m =
0.11	-4.20	-1.44	-1.42	0.35	3.00	2.37	-0.16
3.15	3.27	1.97	-3.13	-0.90	-0.44	2.58	2.22
1.33	0.56	0.64	-0.72	-0.49	0.42	1.69	0.07
Counting starts at 1.
The entry at row 1, column 1 -> 0.11
The entry directly above 2.22 is -0.16
What is the entry just left of 0.07?
Answer: 1.69
What is the entry just left of -0.90?
Answer: -3.13
The bottom-left entry: 1.33
What is the entry directly below -1.44?
Answer: 1.97
What is the entry directly below -4.20?
Answer: 3.27
The bottom-right entry -> 0.07
The entry just right of -0.49: 0.42
The entry directly below 0.11: 3.15
What is the entry at row 3, column 2?
Answer: 0.56
What is the entry in row 1 and column 2?
Answer: -4.20
What is the entry just right of -4.20?
Answer: -1.44
What is the entry just left of 0.42?
Answer: -0.49
The entry in row 3 and column 3 is 0.64

W =
[[ 5.10  5.21  5.14  4.94 -1.82  5.07 -1.59  5.11  5.17  5.08  1.63  5.18
   5.13 -1.80 -1.76]
 [ 4.76  4.88  4.80  4.62 -1.43  4.74 -1.45  4.77  4.84  4.75  1.48  4.84
   4.80 -1.40 -1.38]
 [ 5.00  5.10  5.03  4.84 -1.92  4.96 -1.45  5.01  5.06  4.98  1.49  5.07
   5.03 -1.89 -1.86]
 [ 4.74  4.85  4.78  4.59 -1.61  4.71 -1.66  4.75  4.81  4.73  1.69  4.81
   4.77 -1.59 -1.55]
 [ 4.85  4.95  4.88  4.69 -1.77  4.81 -1.46  4.86  4.91  4.83  1.50  4.92
   4.88 -1.74 -1.71]
 [ 4.86  4.96  4.89  4.70 -1.74  4.82 -1.42  4.86  4.92  4.84  1.46  4.93
   4.89 -1.72 -1.69]
 [ 4.96  5.09  5.01  4.81 -1.43  4.94 -1.74  4.97  5.04  4.96  1.78  5.04
   4.99 -1.40 -1.37]
 [ 4.89  5.00  4.93  4.74 -1.71  4.86 -1.48  4.90  4.96  4.88  1.52  4.97
   4.92 -1.68 -1.65]
 [ 4.99  5.10  5.03  4.84 -1.62  4.96 -1.42  5.00  5.07  4.98  1.46  5.07
   5.03 -1.59 -1.57]
 [ 5.05  5.16  5.09  4.89 -1.76  5.02 -1.64  5.06  5.12  5.03  1.68  5.12
   5.08 -1.74 -1.70]
 [ 5.08  5.20  5.12  4.92 -1.69  5.05 -1.73  5.09  5.15  5.07  1.77  5.16
   5.11 -1.67 -1.63]
 [ 4.81  4.90  4.83  4.65 -1.82  4.77 -1.43  4.81  4.87  4.79  1.47  4.88
   4.84 -1.79 -1.76]
 [ 5.03  5.14  5.07  4.87 -1.75  5.00 -1.67  5.04  5.10  5.02  1.71  5.11
   5.06 -1.73 -1.69]]
Read off the centre entry.
Answer: 4.97
The largest entry is 5.21
Read off the minimum.
Answer: -1.92
Read off the entry just right of the centre entry.
Answer: 5.04
The entry just left of the centre entry: -1.74
Read off the entry just left of 5.18.
Answer: 1.63
Read off the entry just left of -1.63.
Answer: -1.67

Read these off the row that follows.
1) Read off the entry just right of the smallest entry.
2) Read off the entry just right of the largest entry.
3) Read off the entry just left of -0.96.
4) Read off the entry just right of 0.03.
[-1.32 -0.19 -1.43  4.70 -0.96 -0.30 -1.45 -1.23  2.65 -0.23 -1.81  0.03
  0.55  1.56]
1) 0.03
2) -0.96
3) 4.70
4) 0.55

Questions about the row below.
1) The entry just left of the smallest entry?
2) The entry just right of the largest entry?
3) The entry just right of -176?
[-551 -277 -966 -176  951 -733 -531 -405]
1) -277
2) -733
3) 951

Questions about the row below.
1) Read off the entry just left of 8.
2) Read off the entry just right of 8.
[5, 6, 0, 7, 4, 6, 8, 9, 7]
1) 6
2) 9

Questions about the array below.
1) What is the entry just left of the smallest entry?
2) What is the entry just left of -20?
array([[  3,   7,   2,  32, -23,  22,  12,   4,  25,   9,  17,  -4,   7,
         18,   8],
       [ 42,  -1,  15,  32,  31,  -6, -24,  -5,   4,  -3,  32, -11,   4,
        -28,   7],
       [ 26, -11,  14, -18,  13, -24,  18,   1,   9,   4,  33,  -9,  24,
         -4,  35],
       [ 14,  -1,  15,   3,  22,  -1,  -3,  -2,  27,  -3,  -6,  16,   3,
         13,  -4],
       [-17,  20,   7, -15, -29,  -1,  -2,   0,  22,  12,  14,  14,  38,
        -26,  26],
       [  6,   6,   8,   9,   4,  10,  -7,  14,  20,  20,  -9,  13,  27,
         29, -15],
       [-15,  25,  33,  -6,   4,  24, -15,  12,   6,  19,  17,  27, -12,
          6,  13],
       [ 33,  10, -20, -13,  30,  13,   6,  26,  34,  16,  12,   9, -21,
          9,  12],
       [  7,  -1,   2,  15,   7,   0, -10,  -6,  19,   6,  23,  18,   6,
         25,  25],
       [ 26,  22,  -9,  16, -14,  18,  -3,  14,   8,  26,  15,  26,  10,
         29,  -4],
       [ 28,  12,  11,   5,  16,  11,  15,  -5,  11, -18,   4,  -1,  17,
         -3,  -5],
       [  0,   8,  23,   4,   6,   6,  28,   7,  20,   1,  -9,  -3,  -8,
         23,  13]])
1) -15
2) 10

Questions about the table below. Counting starts at 1.
1) The bottom-right entry?
2) The entry at row 3, column 3?
3) The entry directly below the smallest entry?
4) The top-left entry?
5) The entry directly below -1.68?
6) The entry just right of 0.39?
7) The entry directly above 0.49?
8) The top-right entry?
[[ 1.42  0.80  1.05  0.80  1.09  1.33  0.70 -0.91]
 [ 1.56 -1.79  1.48 -0.81 -2.11 -0.50 -0.53  0.74]
 [ 0.29  0.25  0.21  0.39  2.02 -3.19 -0.17  0.51]
 [-0.45  1.04  0.80 -0.35  2.11 -1.38  1.12 -0.65]
 [ 0.60  0.99  0.49  0.58  1.25  0.12  1.28 -1.07]
 [ 0.12  0.68  1.17  1.03  2.40 -1.11  0.06 -0.54]
 [-5.18 -0.42 -1.68  1.79 -0.39 -0.19  0.43  2.90]
 [-4.25 -1.31 -0.77  0.74  0.67 -0.24  1.24  2.39]]
1) 2.39
2) 0.21
3) -4.25
4) 1.42
5) -0.77
6) 2.02
7) 0.80
8) -0.91

a =
[[-1.60 -1.12 -0.34 -2.22  0.98  0.94  1.08 -1.87 -2.19  0.64 -0.82]
 [-1.27  0.07  0.73  1.75  0.48  0.71  0.13 -3.08  0.35  2.83  0.21]
 [ 1.22 -0.09  0.70 -4.91 -1.30  1.15 -0.30 -0.95 -0.62  1.17  3.22]
 [-1.92  0.02  0.21  3.27  0.97  1.33  0.36 -1.65  0.03 -2.91  0.38]
 [ 2.28  0.38  0.73 -1.61 -1.45 -0.70  0.80 -0.55 -0.68  1.83 -2.32]
 [-1.42  0.09 -1.24 -0.11  2.95 -0.13  0.33  0.18 -0.44  0.26  1.18]
 [-1.19 -0.62 -0.69  1.37  2.22  0.14 -1.03  2.35 -1.88  0.11  1.46]
 [-1.91  0.16  2.92  3.14 -0.09 -1.53 -0.07  0.21  2.97  0.45  2.80]
 [-1.74 -0.59  0.30  1.63 -1.36 -2.41  0.96 -1.48 -0.21  1.94 -0.80]
 [ 0.65  0.03  1.28 -2.21  2.18  1.24  1.41 -1.44 -0.85 -0.65 -0.84]
 [ 0.66 -1.16  0.88  2.99 -1.67 -0.16  0.95 -1.42 -0.79  2.21 -0.44]
 [-0.19 -1.28  0.59  2.21  2.01  0.65 -0.88 -0.23 -1.60 -1.98  0.88]
 [-2.36 -1.42  2.13  4.11  0.12 -0.80 -0.31  1.18 -1.17 -2.71  0.01]
 [ 0.49  1.10 -1.02 -1.83  1.95 -1.67  0.28 -0.19  1.51  0.31 -1.28]
 [ 1.05 -0.96 -0.34 -2.42  4.25  1.38 -1.95 -3.13 -2.45  2.55 -3.13]
 [ 0.01 -1.85  2.13 -2.27  0.71  0.87  0.40  1.04  1.52 -1.63  0.36]]
Indices start at 1.
The entry in row 1 and column 3 is -0.34
Report the entry at row 2, column 3.
0.73
The entry in row 1 and column 1: -1.60
Report the entry just left of 1.10.
0.49
Report the entry directly below 0.14.
-1.53
Report the entry at row 3, column 1.
1.22
The entry in the bottom-left corner is 0.01
The entry directly below 0.28: -1.95
Report the entry directly above the smallest entry.
1.75
Report the largest entry.
4.25
The smallest entry is -4.91
Report the entry at row 2, column 1.
-1.27
The entry directly below the largest entry is 0.71
Report the entry just left of 1.15.
-1.30
The entry in row 3 and column 3 is 0.70
Report the entry in row 3 and column 2.
-0.09
Report the entry directly below -1.61.
-0.11
Report the entry directly above -1.48.
0.21
The bottom entry of the column that holds the smallest entry: -2.27
Report the entry at row 1, column 2.
-1.12
Report the entry just left of 4.11.
2.13
The top entry of the column that holds the smallest entry is -2.22
The entry in the bottom-right corner: 0.36
The entry just left of 2.92 is 0.16
Report the entry directly above -0.21.
2.97
The entry just left of the largest entry is -2.42
The entry just right of 1.41 -> -1.44
Report the entry directly above the largest entry.
1.95
The entry directly below 2.22: -0.09
Report the entry directly below -0.95.
-1.65
